Here is a tiny trained network, its code and every weight. The questions are about switching its units off for an input and a target symbol, where a switched-off unit gives its printed mean instead of its output.

import numpy as np


def w(rows, s, z=0):
    codes = np.array(rows[::2]) - 128.0
    scale = np.full(codes.shape[1], s)
    scale[-1] = z or s
    return codes * scale


def norm(h):
    return h / np.sqrt((h * h).mean(-1, keepdims=True) + 1e-5)


def f(y):
    return np.maximum(y, 0)


def softmax(a):
    e = np.exp(a - a.max(-1, keepdims=True))
    return e / e.sum(-1, keepdims=True)


def log_softmax(a):
    a = a - a.max(-1, keepdims=True)
    return a - np.log(np.exp(a).sum(-1, keepdims=True))


def net(x, mask):
    ids = ['ΓΔΞΦαβεζηθμπτ'.index(c) for c in x.split()]
    T = len(ids)
    res = E[ids] + P[:T]
    u = 0
    for l in range(2):
        q, k, v = (norm(res) @ M[l].T for M in (Q, K, V))
        z = softmax(np.where(np.tri(T) > 0, q @ k.T / 3**0.5, -1e9)) @ v
        res = res + np.where(mask[u], z, O[l][:, -1]) @ O[l][:, :-1]
        u += 1
        y = f(norm(res) @ A[l][:, :-1].T + A[l][:, -1])
        res = res + np.where(mask[u : u + 8], y, B[l][:, -1]) @ B[l][:, :-1]
        u += 8
    return log_softmax(norm(res)[-1] @ U[:, :-1].T + U[:, -1])


Q, K, V, O, A, B = {}, {}, {}, {}, {}, {}
E = w([
[116,171,106,120,131,122],'Γ',
[104,181,120,38,172,149],'Δ',
[131,130,147,146,74,165],'Ξ',
[148,135,104,115,104,88],'Φ',
[146,157,174,167,128,118],'α',
[154,107,120,161,114,119],'β',
[126,53,11,139,243,50],'ε',
[153,117,66,143,110,105],'ζ',
[150,112,116,163,132,118],'η',
[77,71,117,168,119,148],'θ',
[147,122,64,144,128,112],'μ',
[127,132,109,160,136,135],'π',
[106,122,155,105,126,144],'τ',
],0.012)
P = w([
[58,97,143,44,42,146],'0',
[111,56,69,191,252,118],'1',
[95,82,54,179,254,144],'2',
[109,79,59,183,238,135],'3',
[106,90,57,184,230,147],'4',
[116,81,48,194,226,141],'5',
[117,86,56,191,214,150],'6',
[119,88,60,181,214,156],'7',
[118,93,54,181,207,163],'8',
[120,94,66,183,202,170],'9',
],0.0026)
Q[0] = w([
[64,200,49,98,109,45],'L0H1',
[103,167,72,2,75,51],'L0H1',
[14,104,190,34,178,119],'L0H1',
],0.0061)
K[0] = w([
[186,114,48,202,171,96],'L0H1',
[201,151,62,178,254,150],'L0H1',
[109,76,150,150,190,188],'L0H1',
],0.0074)
V[0] = w([
[157,24,115,66,116,233],'L0H1',
[116,124,22,192,158,252],'L0H1',
[113,87,224,234,174,46],'L0H1',
],0.0024)
O[0] = w([
[46,204,70,43,63,161,211],'L0H1',
[228,2,148,35,186,77,253],'L0H1',
[153,126,162,171,214,78,145],'L0H1',
],0.0034,0.0023)
A[0] = w([
[110,166,153,209,141,142,90],'L0N1',
[98,113,192,195,132,208,166],'L0N2',
[107,161,122,71,138,143,13],'L0N3',
[45,89,233,45,145,143,169],'L0N4',
[159,182,255,188,142,190,254],'L0N5',
[155,75,121,222,180,131,220],'L0N6',
[135,173,67,114,233,145,108],'L0N7',
[140,157,121,32,203,66,193],'L0N8',
],0.0058,0.002)
B[0] = w([
[222,99,253,36,144,128,144],'L0N1',
[130,121,150,135,195,82,189],'L0N2',
[173,145,106,88,134,66,133],'L0N3',
[140,238,112,168,132,148,159],'L0N4',
[183,162,153,120,162,12,154],'L0N5',
[125,184,218,97,128,102,255],'L0N6',
[159,93,132,146,63,102,164],'L0N7',
[186,85,57,161,148,123,150],'L0N8',
],0.0052,0.0076)
Q[1] = w([
[122,78,2,137,144,128],'L1H1',
[177,82,219,224,96,108],'L1H1',
[58,71,51,207,177,154],'L1H1',
],0.0071)
K[1] = w([
[138,64,92,158,248,81],'L1H1',
[31,96,185,75,57,160],'L1H1',
[150,114,166,254,255,107],'L1H1',
],0.0066)
V[1] = w([
[97,71,131,145,145,175],'L1H1',
[98,155,156,227,23,103],'L1H1',
[115,56,123,166,3,114],'L1H1',
],0.0048)
O[1] = w([
[27,37,160,77,188,44,187],'L1H1',
[53,132,75,253,194,97,252],'L1H1',
[154,92,124,225,197,242,226],'L1H1',
],0.0055,0.0016)
A[1] = w([
[69,150,109,132,125,160,138],'L1N1',
[124,202,109,106,128,143,77],'L1N2',
[121,125,163,141,198,113,90],'L1N3',
[153,106,116,49,136,187,114],'L1N4',
[9,92,148,139,138,95,4],'L1N5',
[141,129,184,133,78,106,193],'L1N6',
[95,148,137,184,153,106,88],'L1N7',
[173,162,119,155,144,162,83],'L1N8',
],0.011,0.0021)
B[1] = w([
[138,82,176,101,137,56,151],'L1N1',
[19,152,57,175,255,189,147],'L1N2',
[98,112,90,113,71,151,242],'L1N3',
[151,158,234,101,136,237,141],'L1N4',
[43,113,180,99,130,148,253],'L1N5',
[112,103,47,136,180,158,160],'L1N6',
[126,153,159,32,123,128,223],'L1N7',
[117,130,115,104,60,68,165],'L1N8',
],0.0062,0.0077)
U = w([
[158,159,98,146,119,112,193],'Γ',
[178,187,100,27,165,202,133],'Δ',
[64,209,122,206,52,69,70],'Ξ',
[155,175,171,158,106,132,162],'Φ',
[191,170,223,121,199,52,137],'α',
[122,79,138,255,185,172,137],'β',
[135,33,61,107,241,79,5],'ε',
[167,90,163,145,18,133,141],'ζ',
[123,205,101,29,48,87,20],'η',
[44,73,165,63,120,103,252],'θ',
[139,72,70,135,88,198,142],'μ',
[209,85,185,102,164,222,140],'π',
[76,213,37,131,214,131,103],'τ',
],0.0092,0.0035)

Each question gives the input, a string of symbols that net reads in full, and the target symbol t.
The units are the heads (3 rows each of Q, K, V and O) and the neurons (one row each of A and B). Each row of codes is followed by its name. A weight is (code - 128) times the scale printed after its matrix; where a second scale follows, it is the last column's (O, A, B and U).
mask holds one flag per unit, layer by layer, with each layer's heads first. A switched-off unit (its flag False) gives its mean, the last column of its rows in O or B, instead of its output. The means were averaged over made-up inputs and are rounded, as every weight is.
A unit's drop is (log p(t) with every unit on - log p(t) with that unit switched off) / (log p(t) with every unit on - log p(t) with every unit switched off).
The circuit of an input: a set's keep is (log p(t) with only the set's units on - log p(t) with every unit switched off) / (log p(t) with every unit on - log p(t) with every unit switched off). Starting from the 12 units with the biggest drops (on a tie, the unit counted first), units are removed one at a time, each time the one whose removal leaves the highest keep (on an exact tie, the one counted first), for as long as the keep stays at least 0.8.
circuit, biggest first: the units of the circuit, biggest drop first
unit that matters most: the unit with the biggest drop
k most important neurons: the k neurons with the biggest drops, biggest first
k most important neurons of layer l: the k neurons of layer l with the biggest drops, biggest first
input η η β, target η: circuit, biggest first => [L1H1 L1N8]
input α Γ π β β ζ Ξ, target α: circuit, biggest first => [L0H1 L0N5]
input ε Ξ β τ β β, target ε: circuit, biggest first => [L1N6 L1H1 L1N7]
input μ θ β β, target μ: unit that matters most => L1N6
input α τ θ Δ θ β, target α: circuit, biggest first => [L0N6 L1N5]
input β Ξ θ Γ, target ε: circuit, biggest first => [L0N8 L0N6]
input ε θ θ β θ ζ Ξ, target ε: 3 most important neurons => [L1N6 L0N5 L1N5]
input ε θ ζ β θ ζ θ θ ζ η, target ε: 3 most important neurons => [L1N6 L1N5 L0N2]
input π η η ε θ β η ζ β π, target π: 3 most important neurons of layer 0 => [L0N6 L0N2 L0N7]
input η θ θ Δ θ θ β Ξ θ Ξ, target η: 4 most important neurons => [L0N8 L0N2 L0N5 L0N1]
input Ξ π Φ θ Φ α Δ Γ β, target Ξ: 3 most important neurons of layer 1 => [L1N8 L1N5 L1N7]
input η θ π β ζ ζ β, target η: 2 most important neurons of layer 0 => [L0N2 L0N7]
input Ξ β π, target Ξ: 2 most important neurons of layer 0 => [L0N7 L0N6]
input μ Ξ ζ β π ε θ ε ζ π, target μ: 2 most important neurons => [L1N6 L0N7]
input α α η π, target α: unit that matters most => L0H1
input ζ β θ μ θ θ β θ α τ, target τ: 2 most important neurons => [L0N4 L1N2]
input π Ξ Ξ θ θ θ θ τ π, target π: 3 most important neurons => [L0N2 L0N6 L0N7]
input ζ θ θ π, target ζ: 3 most important neurons => [L1N8 L1N5 L0N7]
input Δ θ θ α θ θ β Γ β, target Δ: 2 most important neurons of layer 0 => [L0N6 L0N2]
input η ζ Ξ, target η: 2 most important neurons => [L0N2 L1N5]
input Ξ θ θ θ θ ζ θ θ π, target Ξ: 2 most important neurons of layer 0 => [L0N6 L0N7]
input τ θ Φ, target ε: unit that matters most => L0N8
input τ ε θ θ π Γ Γ Φ α Ξ, target τ: 2 most important neurons => [L0N5 L1N6]
input π θ τ τ ζ Ξ Ξ β Ξ, target π: 4 most important neurons => [L0N2 L0N6 L0N7 L0N5]
input ζ β θ Φ Ξ θ β, target ζ: 3 most important neurons => [L1N8 L1N5 L0N2]
